Levels:
-40 -125 0 83 40 15 95 -34 -62 -3 59 -110 6 -36 -67 24 -25 -24 12 14 76 84 -63 13 -104 25 65 21 -65 -13 6 93 -46 52 -170 38 83 -125 -56 -27 -2 3 79 -69 -33 -> 17
1 42 -6 -18 -11 -49 73 28 -131 -17 -7 -98 -23 -24 66 -83 -26 26 -21 31 33 35 -7 -25 1 134 26 21 65 -35 79 -98 52 -6 -56 -41 123 -59 -74 -10 -28 33 -1 36 40 -> 7
8 73 -12 -25 43 30 29 -68 2 48 -23 -17 -2 9 -67 -38 77 36 -31 11 4 1 -66 93 -23 78 107 81 49 -27 34 4 55 13 -30 35 71 -23 21 -55 -13 -48 -26 19 -33 -> 37
-92 -60 -39 -120 7 90 -49 -108 -18 155 -145 -44 -8 70 -85 53 26 49 119 -82 -23 -27 -1 110 14 -74 113 67 82 105 11 40 41 3 164 -29 -188 74 177 -9 -46 -75 -7 -14 -62 -> 33
-50 -142 -81 -107 -40 36 -6 74 -46 117 -78 -47 82 -53 -53 58 25 39 70 102 20 -87 28 -10 109 118 149 93 47 -53 -16 63 -52 -23 96 22 119 33 84 111 -61 -59 -52 132 23 -> 16
120 90 -30 -83 21 -4 226 -48 -46 5 -17 -15 44 41 8 -8 -17 -29 14 76 4 38 -43 38 70 98 102 -14 42 64 52 -41 94 25 -18 -117 92 -14 -51 -78 -146 56 -70 8 60 -> 0
250 312 31 -54 78 -203 171 94 -78 -155 39 -330 177 -102 -35 -223 -93 164 -165 82 13 202 47 -4 -25 344 454 -12 -49 -222 17 -214 69 -107 -275 169 401 -202 -78 46 113 217 57 39 -22 -> 28
-118 -131 -45 -139 -2 38 -63 -84 -43 150 -158 -132 101 0 -45 82 -29 81 102 -78 -5 21 19 -19 -36 -48 47 34 18 93 7 9 3 -7 145 -48 -205 113 155 59 -56 -46 13 1 -61 -> 22
-86 -76 -10 -89 16 9 33 -28 -42 71 -55 -46 -32 59 18 3 -50 52 116 -46 -16 -10 16 43 28 -39 40 39 98 49 21 8 19 8 82 -34 -123 13 57 -11 -89 -16 17 -27 12 -> 9
-31 58 -36 57 1 -36 129 9 116 28 -40 73 63 -26 67 -60 81 30 34 36 84 55 -38 22 -181 -88 -1 180 102 -132 99 61 145 139 -68 47 26 -99 2 -83 -107 3 -21 18 206 -> 37
55 112 -8 -30 73 28 66 -72 4 11 25 -8 15 18 -84 -35 87 26 -64 49 7 -13 -82 100 -10 131 126 68 12 -36 39 -6 47 -10 -78 71 117 -28 1 -61 0 -41 -15 20 -38 -> 40
-6 104 -6 10 14 7 107 -67 -53 8 0 -97 11 -30 -40 -85 28 21 -42 -30 19 53 -74 32 -36 74 81 17 0 -14 20 -29 83 54 -77 21 119 -62 -57 -31 21 7 8 -28 -16 -> 32
-70 -45 -38 -119 1 42 1 -78 -68 108 -109 -96 102 -23 -32 55 -11 62 41 -21 13 10 5 -35 2 -15 49 21 -18 78 -9 -8 7 -1 79 -38 -125 86 82 32 -30 -39 8 -6 -52 -> 23
-46 17 -33 -7 -21 -26 151 -11 -77 -18 47 -71 -4 -28 12 -46 -34 -25 16 2 31 31 -11 15 15 44 30 10 38 7 70 -20 37 58 -37 -16 87 -57 -73 -8 -29 59 6 -35 76 -> 4
-203 -50 32 -27 125 -165 -50 -84 32 45 17 -85 -57 18 20 -73 -111 83 64 -158 -76 18 -72 -3 -105 10 -170 13 118 4 1 -87 83 48 62 -43 -25 -33 -76 -75 -155 25 -20 -28 -19 -> 8
-126 -169 -62 -154 -17 145 -73 -131 -88 187 -165 -66 44 23 -79 170 5 6 131 -45 1 -40 28 5 30 -75 26 31 -10 213 -2 45 -50 -6 177 -88 -281 172 179 42 -41 -112 21 -25 -101 -> 22
-88 -78 -5 -93 0 55 54 -42 -33 76 -71 -67 -21 64 22 -4 -27 78 116 -73 -25 -3 -18 24 20 -31 23 32 73 53 14 34 30 21 67 -14 -145 52 60 30 -74 -53 42 -44 6 -> 12
-63 -30 -29 -66 38 -4 21 -48 -58 35 -34 -67 58 -10 17 25 -18 75 25 8 31 -10 -23 -44 -33 9 21 11 -25 -5 5 -14 27 -17 18 35 -48 8 21 28 -15 -29 35 0 -20 -> 18
23 61 17 -23 101 -35 188 -75 32 -30 67 -50 -43 51 1 -49 -54 12 48 -33 -53 33 -89 42 -9 74 50 -30 20 27 -17 -20 75 59 -84 19 84 -66 -101 -62 -100 31 24 -74 3 -> 12
37 183 0 33 3 -8 192 -17 -82 -48 63 -73 60 -100 -7 -114 28 15 -116 63 54 50 -57 -42 6 127 66 23 -60 -50 -4 -54 53 69 -181 47 226 -83 -160 -26 49 29 21 -31 30 -> 29
-17 73 -19 -11 13 5 115 -63 -89 3 17 -92 85 -85 -18 -23 3 11 -65 29 48 41 -47 -66 -21 72 18 -4 -79 18 -5 -40 24 46 -96 6 86 -17 -89 -5 24 6 24 -35 -20 -> 24
-59 -20 -91 -171 -80 126 23 -63 -96 66 -77 -93 -78 24 -6 94 -27 -44 167 -48 -39 -31 168 99 111 -41 221 24 69 192 105 -42 -59 -14 149 34 -234 119 181 108 107 0 92 -84 -4 -> 7
111 229 57 74 52 -18 301 52 -98 -184 147 -18 -32 -26 130 -143 -25 44 -91 143 79 58 -28 -77 -21 165 0 44 -65 -71 51 -83 51 33 -357 108 195 -140 -249 -57 26 34 147 -99 139 -> 11
-105 -129 -19 -21 3 33 -13 -30 -65 67 -66 -75 -14 3 24 36 -12 38 80 -26 37 16 -14 -22 -77 -14 -21 54 31 25 44 27 1 20 6 -11 -89 5 40 19 -42 -59 53 -11 0 -> 15
-61 -98 42 -100 100 36 -125 -103 13 155 -151 -94 1 115 -133 6 29 132 56 -93 -50 24 -90 127 -70 82 41 113 114 47 24 28 41 -57 63 -61 -117 69 152 -69 -146 -112 -23 37 -120 -> 39
25 5 -7 -63 48 -16 111 -72 -85 4 24 -101 -29 45 -57 1 -74 -17 39 -15 -11 56 -2 95 46 46 151 -35 33 85 33 -32 4 -14 -16 -50 5 -49 -3 -61 -45 67 8 -64 -51 -> 4
-51 12 -25 -101 20 7 9 -92 -32 108 -101 -86 63 2 -46 2 -11 58 43 -60 -8 30 -5 34 -3 -49 110 17 36 51 -20 -18 53 17 94 -41 -97 24 82 -24 -38 -4 -23 -14 -64 -> 29
-14 44 -18 -32 24 -3 93 -51 -47 1 11 -90 55 -56 17 -24 2 46 -33 9 13 34 -47 -49 -28 75 41 -5 -40 -16 5 -30 27 28 -67 36 60 -5 -60 26 11 -8 26 -21 -20 -> 18
47 65 -13 -119 60 74 62 -36 21 41 -44 -3 68 61 -77 20 60 83 22 68 8 -30 5 93 22 82 161 129 21 11 50 20 8 -48 -35 94 -63 56 115 -12 -25 -60 45 0 16 -> 43
-72 188 41 -30 223 -234 -56 -67 104 -71 103 -137 46 -27 -82 -150 -45 175 -100 -72 -75 20 -83 43 -158 232 9 71 29 -154 31 -169 101 -49 -109 204 203 -82 -77 -43 -10 61 26 15 -34 -> 41
-7 187 -49 -29 8 -63 134 -31 -35 -77 71 -133 101 -157 37 -64 -10 32 -89 32 16 46 19 -97 -42 136 78 1 -88 -52 41 -126 31 46 -126 142 162 -17 -112 85 122 67 64 -36 44 -> 21
-79 -30 -28 -40 -22 76 77 -48 -72 77 -76 -64 45 1 -45 11 10 26 61 -14 50 8 -17 3 -11 -24 29 67 -1 67 13 40 36 52 7 -15 -60 17 40 2 -31 -42 42 -39 31 -> 29
-44 18 -6 3 -7 0 135 -44 -81 0 47 -53 -45 -16 21 -52 -23 -26 3 -21 11 38 -38 23 20 25 3 -4 44 35 42 -16 27 67 -48 -49 47 -44 -93 -46 -34 24 1 -57 17 -> 6
0 -2 -5 -111 13 91 -20 -52 -26 90 -98 -60 65 68 -81 -7 78 123 5 -12 18 7 -20 116 2 9 179 102 55 -22 50 55 11 -62 30 58 -136 55 172 2 11 -81 24 10 -58 -> 41
23 -10 -57 -66 85 44 8 -222 68 145 -139 11 -86 106 -59 124 21 -116 165 -90 -51 40 -51 149 -113 -87 104 3 98 208 50 -27 135 81 142 -146 -151 10 131 -156 -145 -11 -73 -25 -80 -> 33
49 14 75 65 32 23 202 -26 -131 -35 80 -70 -42 4 -19 -80 -37 -9 -68 42 51 124 -74 33 13 80 18 15 0 38 11 29 -27 47 -240 -102 93 -104 -168 -140 -74 18 35 -105 -24 -> 5
45 7 15 79 50 3 64 -32 -73 43 -46 51 8 -25 29 32 16 -37 -11 119 138 94 4 -6 -136 -85 28 110 1 14 20 14 24 57 -158 -96 -29 -140 -35 -202 -80 -9 11 -24 13 -> 30
-9 103 26 3 16 -13 190 5 -55 -63 89 -120 46 -64 19 -145 2 100 -94 7 -4 31 -109 -63 31 182 10 -9 -44 -99 -22 -15 38 42 -168 92 220 -39 -178 55 16 -9 45 -34 20 -> 15
-30 -64 -36 -66 -10 48 89 -5 -37 54 -45 -18 -29 44 28 28 -16 6 120 13 11 -17 21 39 34 -24 93 47 70 36 33 35 17 25 41 -5 -66 -9 54 6 -66 -20 26 -15 49 -> 11
5 103 20 16 48 31 70 -61 -27 2 34 -50 -5 -7 -79 -87 72 56 -84 7 15 25 -91 82 -24 110 87 71 8 -53 22 13 38 17 -124 71 122 -52 -44 -53 28 -45 16 -23 -41 -> 37
12 124 -25 -38 10 -41 145 31 -66 -48 44 -57 135 -97 56 -79 11 103 -98 101 59 -7 -34 -110 24 113 49 18 -69 -126 -11 -46 43 2 -102 102 162 -35 -107 57 31 10 21 26 57 -> 19
-56 -4 -1 -70 -6 74 12 -31 -39 93 -107 -64 29 46 -62 -49 57 113 28 -30 10 -9 -51 65 6 50 70 106 71 -12 29 44 61 -3 31 13 -32 39 85 10 -44 -88 7 21 3 -> 35
-57 -50 -6 -43 -17 84 9 -59 -98 57 -50 -42 -7 -5 53 33 11 57 26 -9 49 37 27 -3 -23 -110 63 28 -1 36 19 33 -41 -1 -11 8 -210 20 58 -2 52 -65 77 -75 -63 -> 15
-44 41 -17 -18 10 -31 109 -17 -55 -13 50 -52 -48 -25 33 -52 -32 -10 22 -4 -5 8 -3 13 21 57 32 15 52 8 41 -49 25 49 -36 8 74 -46 -77 -15 -17 32 14 -34 39 -> 8
-6 -68 -1 19 3 78 132 -29 -136 19 -22 -100 80 -9 -58 36 -14 7 9 60 119 67 -35 -31 -49 12 52 37 -99 51 9 68 -18 20 -145 -14 -9 -52 -14 -24 -11 -21 94 -63 4 -> 24
-11 80 -1 -10 31 -47 167 -22 -63 -48 82 -70 -35 -8 19 -86 -45 1 -9 -1 -6 20 -43 15 34 102 31 -15 30 -6 30 -57 52 42 -79 10 140 -70 -126 -28 -31 53 13 -43 39 -> 7
-67 2 -25 -65 30 64 -19 -112 -3 69 -28 -79 15 38 -111 -10 76 54 1 -77 -12 -11 -73 121 -35 39 101 54 32 4 59 33 33 -8 39 80 -50 38 103 11 38 -64 16 -13 -73 -> 41
-69 -58 -16 -70 14 6 31 -69 -45 75 -48 -62 -63 42 10 8 -42 -4 97 -69 -33 18 -5 53 8 -10 28 9 103 90 39 -25 31 32 78 -84 -86 16 29 -36 -87 -3 -13 -28 -22 -> 8
-34 103 -1 21 16 17 112 -52 -122 -17 46 -60 36 -58 -28 -65 15 27 -83 34 73 14 -52 -26 2 40 27 11 -71 -12 -15 -22 30 32 -115 42 94 -67 -100 -37 64 -8 44 -52 -22 -> 29
-86 -56 -96 -124 -4 -50 10 -25 -9 87 -87 -12 3 8 25 80 -52 -37 153 9 -10 -41 85 27 9 -11 33 65 127 88 102 -67 55 25 181 -74 -70 41 94 2 -127 45 -54 50 106 -> 3
-67 -102 -16 -102 13 92 23 -73 -90 115 -105 -72 87 20 -70 87 -22 55 72 4 44 10 11 -6 17 -57 56 46 -38 119 -28 56 -35 -8 37 -47 -187 72 100 -4 -49 -63 50 -49 -55 -> 24
-96 -81 -43 -69 -29 25 -39 -62 -74 88 -89 -122 44 -33 22 16 11 62 30 -67 13 27 -21 -29 -46 -17 42 -3 22 0 32 -4 21 5 85 -8 -90 45 70 68 19 -40 6 15 -63 -> 17
-37 19 2 -40 92 14 0 -117 35 71 -30 -27 -17 64 -102 -10 35 49 26 -55 -22 6 -82 130 -54 13 88 61 57 15 12 26 66 9 16 25 -24 -22 62 -83 -57 -43 -13 -20 -68 -> 37
-124 108 -40 -94 -78 1 -157 -272 -205 86 -4 -284 -100 -80 21 -152 68 33 -185 -341 -133 56 -162 56 60 12 116 -311 47 -4 4 -176 78 -17 254 -49 -21 74 -16 98 288 -9 -124 -8 -432 -> 12
1 54 21 -43 48 13 155 -3 -24 -4 23 -61 108 -65 -15 -30 -18 90 -41 79 18 30 -29 -78 18 121 10 71 -66 -2 -39 6 -21 31 -161 40 75 21 -100 7 -54 -30 57 -46 35 -> 20

Stage of each row:
18 43 16 -124 -82 -118 -65 56 5 -18 -102 31 -37 -122 -74 76 -2 -114 84 23 63 -14 22 34 -16 -13 75 106 -7 -31 169 -87 33 -73 70 -72 -46 65 -13 40 -18 20 -31 71 44 -> 8
122 -63 -65 -19 -42 -93 -97 119 4 -43 -14 4 -52 -104 24 -45 -48 -24 115 -36 59 38 -2 83 11 91 27 -60 -87 23 57 -42 -34 53 26 -37 -42 -82 -44 -7 -72 -87 106 -62 -69 -> 30
32 27 20 -74 -7 -59 -44 -129 77 13 -66 -204 -29 -64 1 82 -5 37 87 53 81 12 -3 26 43 26 164 77 35 -25 -18 -112 2 25 6 -136 -122 26 36 4 24 9 3 44 -41 -> 16
10 32 8 -12 -59 -20 -63 -238 -250 50 -11 -150 -26 31 1 34 -146 28 121 31 22 12 61 -118 -23 44 120 71 48 38 35 -64 75 52 11 -8 -104 107 133 -14 42 21 -13 0 -25 -> 31
-49 8 0 -10 -4 -40 -98 -10 -65 7 -19 -36 -34 -42 -11 -52 -80 2 89 55 60 18 21 -27 53 111 69 -22 -60 -42 26 -14 -73 36 2 -12 8 43 49 -84 -62 -9 -13 7 -4 -> 18
39 -30 80 139 19 5 -70 -78 -146 -27 11 -132 -74 78 34 -136 -121 220 55 -7 39 19 36 84 -25 99 -9 -73 -110 34 -46 56 -36 70 8 -9 79 -38 51 -70 -25 -92 146 26 -12 -> 41
105 -59 62 -90 74 -14 -248 177 198 -503 -195 -146 -221 -75 -59 4 192 -94 -195 -244 -7 20 158 -59 -75 -192 58 463 -80 14 -134 -87 -91 -279 204 268 331 -685 -145 39 128 -135 318 230 257 -> 3
0 9 13 63 -3 0 -114 75 -110 -99 -88 -12 -121 -5 17 -145 -111 39 95 37 30 68 34 -38 29 73 0 -1 -104 45 48 21 -85 73 83 74 73 -97 48 -96 -10 -97 27 12 -37 -> 25
-64 27 -23 17 -72 1 -54 130 -48 -52 -66 46 6 -15 29 -211 -124 119 19 40 35 -48 -11 77 3 99 -51 -24 -165 -41 46 29 -85 115 151 34 22 57 55 -168 -48 -99 -23 14 -30 -> 22
-66 29 37 -60 -94 28 56 34 4 38 -74 31 -49 -23 -34 -96 -52 -69 115 41 5 -1 -61 11 45 115 0 49 -57 -89 119 74 -44 57 138 -2 30 78 76 -46 -52 -19 -8 -68 20 -> 7
121 -323 -312 20 -185 -148 -4 90 -239 -70 -215 273 -51 -134 -74 66 85 -214 277 -238 -186 337 -176 -97 -19 390 -17 70 -33 184 251 205 171 233 -2 406 -256 -316 109 472 201 -60 156 -509 194 -> 37
126 -73 -41 40 -13 -166 -189 96 -89 -85 -71 65 -96 -151 -49 -28 -96 76 87 42 86 54 16 87 -119 45 49 -118 -68 0 136 -58 -62 55 -183 -105 -68 8 -57 57 -60 -70 28 -12 -28 -> 41
4 118 -63 -39 -92 -96 -156 137 -59 -39 -210 41 45 -197 -6 -132 -183 209 21 144 107 -63 34 -89 -166 -98 54 154 -145 -75 171 -106 -141 155 -23 -125 -48 108 115 -138 184 -152 -177 7 2 -> 36
-9 -17 13 -94 -205 -43 64 -13 -82 -107 -166 23 -12 -61 -48 92 -26 -115 92 58 -34 21 -15 -46 -95 26 56 115 59 -57 116 -70 112 -42 117 14 -140 143 -6 115 41 77 -78 -16 46 -> 4
-10 4 18 -146 19 -80 -57 -101 4 122 81 -82 -50 -57 -57 45 29 -177 172 -67 54 35 -28 61 77 108 156 19 17 -73 64 35 -46 -70 -40 -89 23 6 73 67 -118 49 114 -47 23 -> 10
125 -58 -23 -32 -60 -122 11 -226 34 19 -53 -246 -48 39 -2 28 -98 113 -62 -33 30 -80 117 54 56 -3 -4 17 -26 44 -145 -177 90 78 70 -60 -102 -34 -176 -15 -80 -105 110 105 -83 -> 28
131 0 -48 -75 -36 -91 -134 -27 -24 -146 -60 -108 -46 -64 9 111 -3 -9 15 -69 80 -12 112 -29 -45 -39 114 175 8 113 2 -190 96 -67 79 21 -41 -128 -37 0 64 -51 95 81 -5 -> 28
186 -132 64 90 -44 -25 -123 191 122 -303 -70 -273 14 -43 162 -73 91 227 -12 -131 7 33 -31 332 -84 -46 51 24 -103 -8 -195 -47 -5 -46 234 -27 -110 -323 -59 73 89 -79 268 157 -19 -> 30
-198 -199 -50 -218 -345 -61 454 -634 -173 -19 145 -243 204 492 31 -77 -24 71 -207 -314 -168 -178 252 -60 -268 111 40 198 35 -214 -617 -6 188 -215 10 214 340 174 -125 310 -135 -45 295 -117 99 -> 4
-9 42 -9 -9 -3 -98 -101 -1 -46 -9 -155 5 -134 -45 -69 -78 -115 29 50 74 50 24 46 -11 53 30 0 25 -78 38 123 -46 -48 100 26 -6 -8 -3 -8 -54 -35 -94 -60 76 -25 -> 19
-88 99 171 17 -72 76 27 -88 -112 14 -88 -151 -39 48 0 -41 -86 26 103 98 -2 -8 -10 -12 45 16 30 89 -10 -54 59 34 16 -9 222 -26 -11 116 124 -91 35 55 -41 110 34 -> 6
-5 -142 -72 83 -47 -89 -155 169 -118 -86 -42 38 5 -128 50 -205 -119 77 130 41 21 123 11 -108 -109 124 56 -117 -167 -179 -66 76 -273 96 -197 12 102 -101 28 35 2 -111 43 -186 21 -> 35
18 12 -21 -76 -69 -45 1 -141 17 -35 -135 -121 -38 -33 -18 100 -2 20 85 44 46 31 -4 -38 -8 50 153 152 68 20 34 -110 83 48 33 -39 -146 42 69 71 84 8 -35 -8 -10 -> 16
-73 -476 -349 -169 -459 121 488 -392 61 253 173 90 324 17 -86 209 -27 -281 -121 -98 -234 -236 -212 -161 234 734 -145 -147 133 -318 -209 -1 393 350 197 323 -583 439 -196 31 -397 249 59 -595 153 -> 4
-33 -1 -16 -29 -99 -12 -50 -102 -177 -32 -12 -13 -31 45 -15 -85 -142 49 26 25 6 -60 8 69 -64 80 48 -23 9 -29 60 -33 57 68 60 7 -127 184 77 -39 -108 15 -36 48 -57 -> 24
48 -77 3 32 12 -40 -90 90 37 -99 -11 -114 -56 -24 59 -111 0 49 84 -60 23 70 -21 146 57 110 26 -72 -116 -6 -84 36 -93 25 81 14 22 -182 -23 -12 -60 -74 163 4 -39 -> 22
84 -39 -219 -153 -46 -98 -302 394 101 -14 -40 117 160 -513 18 -28 18 -68 211 14 87 51 -258 61 -77 115 198 20 -122 -213 266 32 -251 173 -100 -154 -332 -36 218 -33 137 15 -56 -284 65 -> 35
-3 -58 117 -23 -79 -49 88 -145 -65 -23 -23 -167 -84 116 -14 -10 -2 -68 80 -80 -53 45 54 82 32 48 0 10 -15 -24 -97 41 49 -109 127 28 97 -59 -78 123 -91 4 172 63 28 -> 5
-26 12 89 -103 -65 -18 31 -64 8 16 -30 -142 -51 -6 -28 -75 -16 -69 94 -49 -41 -2 -67 153 16 19 35 32 -36 -118 19 84 -53 -31 129 -66 -12 7 35 42 -69 15 98 28 19 -> 4
21 -17 13 -11 -2 -135 -129 83 12 -25 -47 -53 -50 -70 -11 -113 -65 67 36 7 53 -8 6 207 24 25 8 -105 -121 -47 26 -21 -92 30 31 -95 -40 -10 -58 -25 -122 -63 41 126 -47 -> 19
-9 -248 -55 177 -293 18 180 122 -54 -619 -557 218 -250 163 7 -42 41 75 -25 105 -92 277 188 -458 -323 63 14 349 58 53 -124 -106 104 7 -2 436 262 -297 -132 408 285 -207 -69 -163 99 -> 10
8 9 116 -19 -121 -57 64 -65 9 -66 -111 -175 6 34 37 45 7 78 76 46 32 12 37 97 -61 -33 93 75 16 -50 -56 -82 68 -85 119 -113 -38 76 -16 102 46 17 19 121 -15 -> 9
34 136 52 -23 52 -35 -220 4 173 -107 -171 -280 -54 -152 26 -183 -203 318 -159 198 164 -164 146 -118 -75 -254 92 170 -139 -194 -130 -232 -304 120 -50 -239 73 -51 -42 -323 74 -208 -103 227 -73 -> 31
-28 0 9 -31 -31 -68 -52 -191 -150 7 -6 -179 9 29 16 64 -54 13 108 3 31 46 62 -46 20 73 134 33 17 26 -69 -63 43 -29 6 -6 -52 43 59 29 24 39 27 32 -3 -> 20
6 -30 53 10 -31 -49 -37 -61 -44 -20 -63 -84 -87 -27 -2 44 -25 -28 177 93 52 104 -11 0 12 96 147 -40 52 -38 33 -35 -7 -1 -53 -86 -70 59 42 90 -38 46 -14 -3 -46 -> 14
62 -92 -105 -58 -142 -79 -99 -62 -159 -120 -47 -42 63 -77 13 80 -45 7 37 -46 6 -1 46 -79 -142 52 137 114 39 -25 -10 -122 94 3 -6 60 -173 24 46 99 75 26 19 -54 47 -> 31
-253 -219 -241 11 -91 -139 -93 67 -92 102 2 134 163 -170 -42 -272 -247 -14 -32 145 -17 1 76 -411 92 328 -67 -239 -282 -409 -244 64 -429 243 -302 144 145 88 -136 -175 -198 -92 -143 -316 118 -> 20
7 -29 -82 -85 -186 -78 13 -129 -173 -30 -20 -11 75 23 2 40 -96 32 22 -18 5 -78 31 60 -101 81 64 26 35 14 34 -117 178 29 87 11 -212 229 26 41 -40 38 -35 11 -38 -> 25
20 -28 -113 -84 -73 -86 -50 -39 -36 -9 -3 -79 85 -109 38 105 -41 -54 115 18 78 31 61 -170 38 126 124 46 -35 7 -69 -132 -6 9 -18 2 -43 15 -12 -53 48 -6 7 -128 -9 -> 24
61 11 -30 -82 -54 -152 -96 44 33 -126 -109 -63 13 -92 4 126 46 9 47 -18 101 22 95 15 -46 -23 124 143 -26 66 6 -178 62 -105 48 -35 -16 -60 -51 58 88 -30 30 92 24 -> 17
48 -71 -45 28 -47 -165 -131 65 -125 -141 -133 -10 -89 -42 -4 -57 -71 7 72 -17 11 108 103 -28 -37 15 12 -14 -100 55 -13 -54 -49 -3 -13 70 44 -147 -92 86 10 -103 46 39 -7 -> 25
107 -89 -91 -27 -91 -56 -53 46 -54 -23 46 82 3 -78 2 -27 -58 45 91 -38 70 -19 -44 112 -117 161 68 -63 -29 -22 101 -24 36 74 -72 -57 -94 93 42 30 -87 -41 95 -148 -41 -> 39
-118 -53 -62 -15 -105 -50 -44 -194 -253 103 79 -76 99 42 11 -170 -233 94 7 29 -7 -81 94 -148 -60 117 40 -66 -91 -193 -139 7 -114 102 -103 18 35 193 60 -91 -105 -32 -23 -81 10 -> 31
96 -50 213 -70 190 -305 -328 -97 46 -218 -44 -662 4 -8 52 87 292 79 -41 -437 -46 146 191 303 11 -345 184 313 -160 36 -419 14 -123 -471 159 19 256 -794 -104 339 279 -50 528 488 307 -> 8
-343 208 -252 -272 -159 -219 -43 -65 -211 110 -472 355 -64 -205 -288 -196 -328 -166 -1 244 4 18 220 -848 -107 -85 -18 459 -198 -178 276 -38 -361 218 -273 184 375 138 84 -99 263 -272 -494 -266 223 -> 5
62 -12 -26 -169 -129 -143 53 47 37 -51 -102 61 -81 -94 -77 83 9 -223 118 -30 18 36 33 4 -27 18 21 68 -17 -2 117 -73 33 -101 39 -34 45 10 -135 110 -66 -27 49 -56 -1 -> 3
28 38 27 -116 -48 -130 -64 75 44 -7 -124 44 -119 -77 -83 -65 6 -52 99 -28 35 14 -54 231 -44 -24 58 59 -32 -33 219 19 -17 -4 58 -110 -49 13 38 122 -62 -49 19 85 -10 -> 10
92 26 43 18 -66 -3 -68 -117 -126 -47 -34 -159 -17 12 41 25 -89 147 58 11 61 -36 41 39 -97 -12 109 98 28 46 32 -104 103 27 73 -71 -116 62 101 -19 69 -17 47 70 -37 -> 35
2 8 37 -12 -78 -50 -48 -168 -106 -58 -64 -184 -8 29 15 24 -96 118 17 64 29 -36 44 61 -49 -2 105 17 41 -17 -46 -125 78 19 54 -72 -174 140 21 -1 -12 37 -41 141 -56 -> 21
150 -84 -58 -47 -95 -144 -65 35 -28 -138 -14 -16 -45 -17 25 15 -28 13 25 -85 66 -12 108 104 -118 5 59 5 -26 49 -29 -147 73 -67 1 -29 3 -51 -124 92 -80 -87 138 35 -76 -> 30
-15 182 123 -263 168 -52 -151 -253 224 334 129 -488 39 -140 -61 -40 30 10 26 -142 53 -170 -138 339 251 -91 146 137 -83 -178 -2 76 -174 21 171 -309 -137 -71 167 -178 -58 30 186 204 65 -> 8
-67 29 60 38 43 -32 -168 112 -96 -69 -176 -15 -116 -79 -47 -66 8 -61 140 -9 -3 154 5 -107 91 51 38 161 -112 29 128 107 -110 -3 123 145 119 -251 131 13 140 -45 30 34 166 -> 11
-67 18 -345 -301 -144 -87 33 321 385 326 -127 194 279 -561 -28 -33 8 -146 280 154 88 11 -407 -45 178 335 109 3 -180 -309 306 81 -297 440 -41 -233 -409 217 207 -138 114 -31 -250 -584 13 -> 13
32 -68 -5 68 -111 -17 -106 -83 -263 -25 -39 -50 -3 -33 3 5 -148 51 84 56 -17 4 -5 -21 -49 98 54 -44 32 -20 85 -42 97 101 51 27 -255 136 84 9 -17 69 -42 18 5 -> 32
76 19 -23 -227 -162 -116 94 6 103 -22 -45 -29 27 -120 -31 154 36 -184 116 -17 49 -33 -7 69 -54 2 90 86 29 -46 75 -133 76 -123 71 -145 -68 125 -101 77 -42 35 37 -51 -34 -> 3
125 -40 -64 -59 -43 -126 -127 78 26 -158 -102 3 -129 -82 -3 -91 -65 41 39 -16 79 24 74 26 -157 -55 97 61 -46 -25 27 -107 -94 18 -109 -73 56 -109 -52 73 -26 -159 68 -6 -85 -> 31
45 32 -75 -93 -67 -83 -117 11 -70 -57 -33 -71 68 -126 33 96 -37 -23 96 1 84 0 52 -78 -21 30 132 110 -28 44 27 -143 28 -26 55 -20 -87 12 44 -57 96 1 -4 -15 0 -> 26
-260 -250 -120 -107 -469 178 399 -106 30 -46 81 73 341 107 107 -263 -125 156 -90 117 -115 -220 -181 33 -306 345 65 -137 34 -633 -316 79 -55 189 -28 -27 -199 623 81 49 -235 115 -129 -384 -37 -> 6
139 -24 -32 -24 -104 -96 -80 -112 -84 -119 -116 -31 -79 -13 -48 41 -100 154 -63 4 67 -88 94 51 -196 -54 74 124 46 47 84 -189 149 42 -31 -58 -133 84 -26 60 6 -73 14 97 -26 -> 38
